Here is a tiny trained network, its code and every weight. The questions are about switching its units off for an input and a target symbol, where a switched-off unit gives its printed mean instead of its output.

import numpy as np


def w(rows, s, z=0):
    codes = np.array(rows[::2]) - 128.0
    scale = np.full(codes.shape[1], s)
    scale[-1] = z or s
    return codes * scale


def norm(h):
    return h / np.sqrt((h * h).mean(-1, keepdims=True) + 1e-5)


def f(y):
    return y / 2 * (1 + np.tanh(0.7978845608 * (y + 0.044715 * y**3)))


def softmax(a):
    e = np.exp(a - a.max(-1, keepdims=True))
    return e / e.sum(-1, keepdims=True)


def log_softmax(a):
    a = a - a.max(-1, keepdims=True)
    return a - np.log(np.exp(a).sum(-1, keepdims=True))


def net(x, mask):
    ids = ['αγδηθλμξπσφψω'.index(c) for c in x.split()]
    T = len(ids)
    res = E[ids] + P[:T]
    u = 0
    for l in range(3):
        q, k, v = (norm(res) @ M[l].T for M in (Q, K, V))
        z = softmax(np.where(np.tri(T) > 0, q @ k.T / 3**0.5, -1e9)) @ v
        res = res + np.where(mask[u], z, O[l][:, -1]) @ O[l][:, :-1]
        u += 1
        y = f(norm(res) @ A[l][:, :-1].T + A[l][:, -1])
        res = res + np.where(mask[u : u + 8], y, B[l][:, -1]) @ B[l][:, :-1]
        u += 8
    return log_softmax(norm(res)[-1] @ U[:, :-1].T + U[:, -1])


Q, K, V, O, A, B = {}, {}, {}, {}, {}, {}
E = w([
[160,110,65,161,117,137],'α',
[157,95,61,174,102,136],'γ',
[156,118,81,175,110,140],'δ',
[178,176,69,179,178,118],'η',
[164,183,95,188,136,113],'θ',
[128,139,81,155,136,39],'λ',
[121,115,117,121,119,40],'μ',
[162,182,92,126,109,20],'ξ',
[75,85,185,161,127,52],'π',
[132,59,99,89,210,124],'σ',
[172,103,107,103,23,99],'φ',
[49,249,134,99,114,136],'ψ',
[61,135,201,182,73,197],'ω',
],0.02)
P = w([
[172,99,129,255,107,83],'0',
[170,120,148,205,112,66],'1',
[173,148,162,160,124,64],'2',
[138,145,134,142,89,104],'3',
[117,147,128,124,82,113],'4',
[101,154,114,105,72,120],'5',
[82,151,108,96,59,123],'6',
[72,153,127,103,58,151],'7',
],0.013)
Q[0] = w([
[138,57,187,2,224,205],'0.h0',
[169,107,162,102,205,90],'0.h0',
[141,102,154,135,110,119],'0.h0',
],0.012)
K[0] = w([
[195,83,113,247,125,107],'0.h0',
[180,35,144,150,134,100],'0.h0',
[141,122,111,130,115,170],'0.h0',
],0.012)
V[0] = w([
[127,42,164,48,18,107],'0.h0',
[77,66,52,154,224,139],'0.h0',
[254,52,93,101,101,145],'0.h0',
],0.0082)
O[0] = w([
[191,121,230,113,107,60,96],'0.h0',
[108,91,91,2,211,208,3],'0.h0',
[205,71,188,83,97,205,84],'0.h0',
],0.0092,0.0038)
A[0] = w([
[96,91,89,86,199,224,149],'0.n0',
[122,94,126,125,85,92,160],'0.n1',
[73,6,194,108,164,141,182],'0.n2',
[107,79,111,38,196,93,133],'0.n3',
[159,57,159,129,62,153,162],'0.n4',
[62,176,98,164,187,162,2],'0.n5',
[70,192,165,106,192,137,108],'0.n6',
[53,138,205,188,198,145,178],'0.n7',
],0.012,0.005)
B[0] = w([
[246,87,169,77,195,128,181],'0.n0',
[141,202,186,144,186,140,254],'0.n1',
[167,10,149,54,57,59,143],'0.n2',
[76,164,191,25,224,141,139],'0.n3',
[87,173,167,213,151,116,251],'0.n4',
[158,56,100,153,38,154,165],'0.n5',
[97,74,118,116,23,86,122],'0.n6',
[89,84,95,185,90,177,169],'0.n7',
],0.011,0.004)
Q[1] = w([
[108,100,202,126,204,236],'1.h0',
[179,250,171,206,82,47],'1.h0',
[167,106,197,47,145,103],'1.h0',
],0.011)
K[1] = w([
[248,137,115,236,235,209],'1.h0',
[57,194,235,108,14,102],'1.h0',
[217,1,216,135,108,152],'1.h0',
],0.0088)
V[1] = w([
[118,46,214,137,76,142],'1.h0',
[170,95,87,120,1,108],'1.h0',
[139,158,103,135,115,214],'1.h0',
],0.013)
O[1] = w([
[128,34,188,148,93,154,99],'1.h0',
[190,156,122,90,27,68,254],'1.h0',
[157,186,164,133,130,251,53],'1.h0',
],0.018,0.0039)
A[1] = w([
[44,95,51,104,93,73,2],'1.n0',
[176,221,85,82,184,123,71],'1.n1',
[103,153,198,127,79,206,97],'1.n2',
[2,187,114,165,164,57,167],'1.n3',
[161,141,86,112,211,74,113],'1.n4',
[188,105,84,188,175,53,60],'1.n5',
[146,106,77,143,39,160,139],'1.n6',
[94,222,59,100,160,155,99],'1.n7',
],0.0085,0.007)
B[1] = w([
[114,69,101,252,105,101,131],'1.n0',
[93,174,138,69,102,182,166],'1.n1',
[82,98,134,178,160,131,133],'1.n2',
[115,108,134,109,176,187,254],'1.n3',
[82,187,169,111,150,153,160],'1.n4',
[82,127,219,131,148,65,171],'1.n5',
[92,126,122,73,122,129,187],'1.n6',
[80,127,50,93,77,144,178],'1.n7',
],0.012,0.0068)
Q[2] = w([
[131,98,174,94,97,128],'2.h0',
[121,34,121,35,250,165],'2.h0',
[110,212,60,222,17,30],'2.h0',
],0.011)
K[2] = w([
[146,78,126,188,121,196],'2.h0',
[226,118,132,133,244,146],'2.h0',
[50,169,151,117,34,79],'2.h0',
],0.012)
V[2] = w([
[214,148,210,74,254,115],'2.h0',
[237,202,79,205,180,39],'2.h0',
[217,128,77,84,128,77],'2.h0',
],0.0095)
O[2] = w([
[215,116,137,80,212,65,2],'2.h0',
[189,93,96,192,191,150,211],'2.h0',
[245,90,66,135,99,117,112],'2.h0',
],0.012,0.0069)
A[2] = w([
[84,89,81,43,93,85,79],'2.n0',
[95,40,124,164,100,130,74],'2.n1',
[50,66,142,63,163,177,168],'2.n2',
[138,140,85,57,160,74,58],'2.n3',
[112,63,176,28,219,162,57],'2.n4',
[21,145,38,47,138,137,82],'2.n5',
[193,127,89,67,181,221,2],'2.n6',
[191,16,166,7,145,140,109],'2.n7',
],0.013,0.0083)
B[2] = w([
[79,150,6,175,151,141,136],'2.n0',
[98,107,65,62,132,154,176],'2.n1',
[221,221,134,32,144,99,159],'2.n2',
[128,203,99,132,111,177,151],'2.n3',
[178,211,160,49,145,130,160],'2.n4',
[12,89,103,162,106,147,252],'2.n5',
[123,24,69,64,194,91,162],'2.n6',
[145,206,185,47,169,160,177],'2.n7',
],0.015,0.0047)
U = w([
[116,114,136,139,106,127,63],'α',
[131,35,150,148,102,188,122],'γ',
[172,194,96,181,128,64,14],'δ',
[78,6,104,99,97,90,109],'η',
[130,152,176,216,155,186,109],'θ',
[171,177,97,145,39,183,92],'λ',
[124,142,167,68,131,128,253],'μ',
[78,109,162,172,192,58,69],'ξ',
[182,109,194,136,37,97,177],'π',
[131,54,64,107,119,170,179],'σ',
[130,99,141,140,125,142,102],'φ',
[43,153,240,103,86,137,141],'ψ',
[37,140,75,131,173,129,91],'ω',
],0.011,0.0044)

Each question gives the input, a string of symbols that net reads in full, and the target symbol t.
The units are the heads (3 rows each of Q, K, V and O) and the neurons (one row each of A and B). Each row of codes is followed by its name. A weight is (code - 128) times the scale printed after its matrix; where a second scale follows, it is the last column's (O, A, B and U).
mask holds one flag per unit, layer by layer, with each layer's heads first. A switched-off unit (its flag False) gives its mean, the last column of its rows in O or B, instead of its output. The means were averaged over made-up inputs and are rounded, as every weight is.
A unit's drop is (log p(t) with every unit on - log p(t) with that unit switched off) / (log p(t) with every unit on - log p(t) with every unit switched off).
The circuit of an input: a set's keep is (log p(t) with only the set's units on - log p(t) with every unit switched off) / (log p(t) with every unit on - log p(t) with every unit switched off). Starting from the 12 units with the biggest drops (on a tie, the unit counted first), units are removed one at a time, each time the one whose removal leaves the highest keep (on an exact tie, the one counted first), for as long as the keep stays at least 0.8.
units of the circuit, in order: the units of the circuit, biggest drop first
top k neurons: the k neurons with the biggest drops, biggest first
k most important neurons of layer l: the k neurons of layer l with the biggest drops, biggest first
drop of u: that unit's drop, to one decimal
input θ δ λ, target ω: units of the circuit, in order => 0.h0, 1.n3
input λ δ λ μ ξ α θ, target δ: top neuron => 0.n4
input γ ξ δ η γ θ δ η, target λ: units of the circuit, in order => 1.h0, 0.n5, 0.h0
input γ λ η, target ω: units of the circuit, in order => 1.h0, 0.h0
input δ α γ λ θ φ λ γ, target π: units of the circuit, in order => 0.h0, 1.h0
input δ γ δ γ ω φ, target ψ: 2 most important neurons of layer 1 => 1.n6, 1.n0
input η δ δ, target σ: units of the circuit, in order => 0.h0, 0.n0
input η μ π, target η: units of the circuit, in order => 1.h0, 2.n1
input θ δ α, target λ: units of the circuit, in order => 0.h0, 1.h0, 0.n1, 1.n3
input μ θ σ π, target μ: top 2 neurons => 0.n3, 2.n7
input ω η δ θ ω λ γ, target ψ: top 4 neurons => 0.n1, 0.n6, 1.n7, 1.n1
input δ ω δ ξ θ, target δ: units of the circuit, in order => 1.h0, 0.n7, 2.h0
input η δ η σ α ω γ γ, target ψ: top 3 neurons => 0.n1, 0.n6, 1.n7
input η δ δ π μ, target η: units of the circuit, in order => 1.h0
input λ ω λ θ, target ψ: 3 most important neurons of layer 0 => 0.n7, 0.n6, 0.n5
input θ ω δ δ, target ψ: top 2 neurons => 0.n7, 1.n7
input η γ α, target σ: top 2 neurons => 2.n6, 0.n0
input δ δ η, target σ: top 2 neurons => 2.n6, 0.n0
input α θ δ γ γ η, target σ: 2 most important neurons of layer 0 => 0.n0, 0.n5
input λ λ γ γ η φ α, target π: units of the circuit, in order => 0.h0
input λ δ θ δ θ π λ, target η: 2 most important neurons of layer 0 => 0.n4, 0.n2
input λ φ δ θ φ, target π: drop of 0.h0 => 0.7
input λ ξ σ δ, target μ: drop of 2.n4 => 0.1
input ω θ λ σ σ δ, target μ: drop of 0.h0 => 0.9
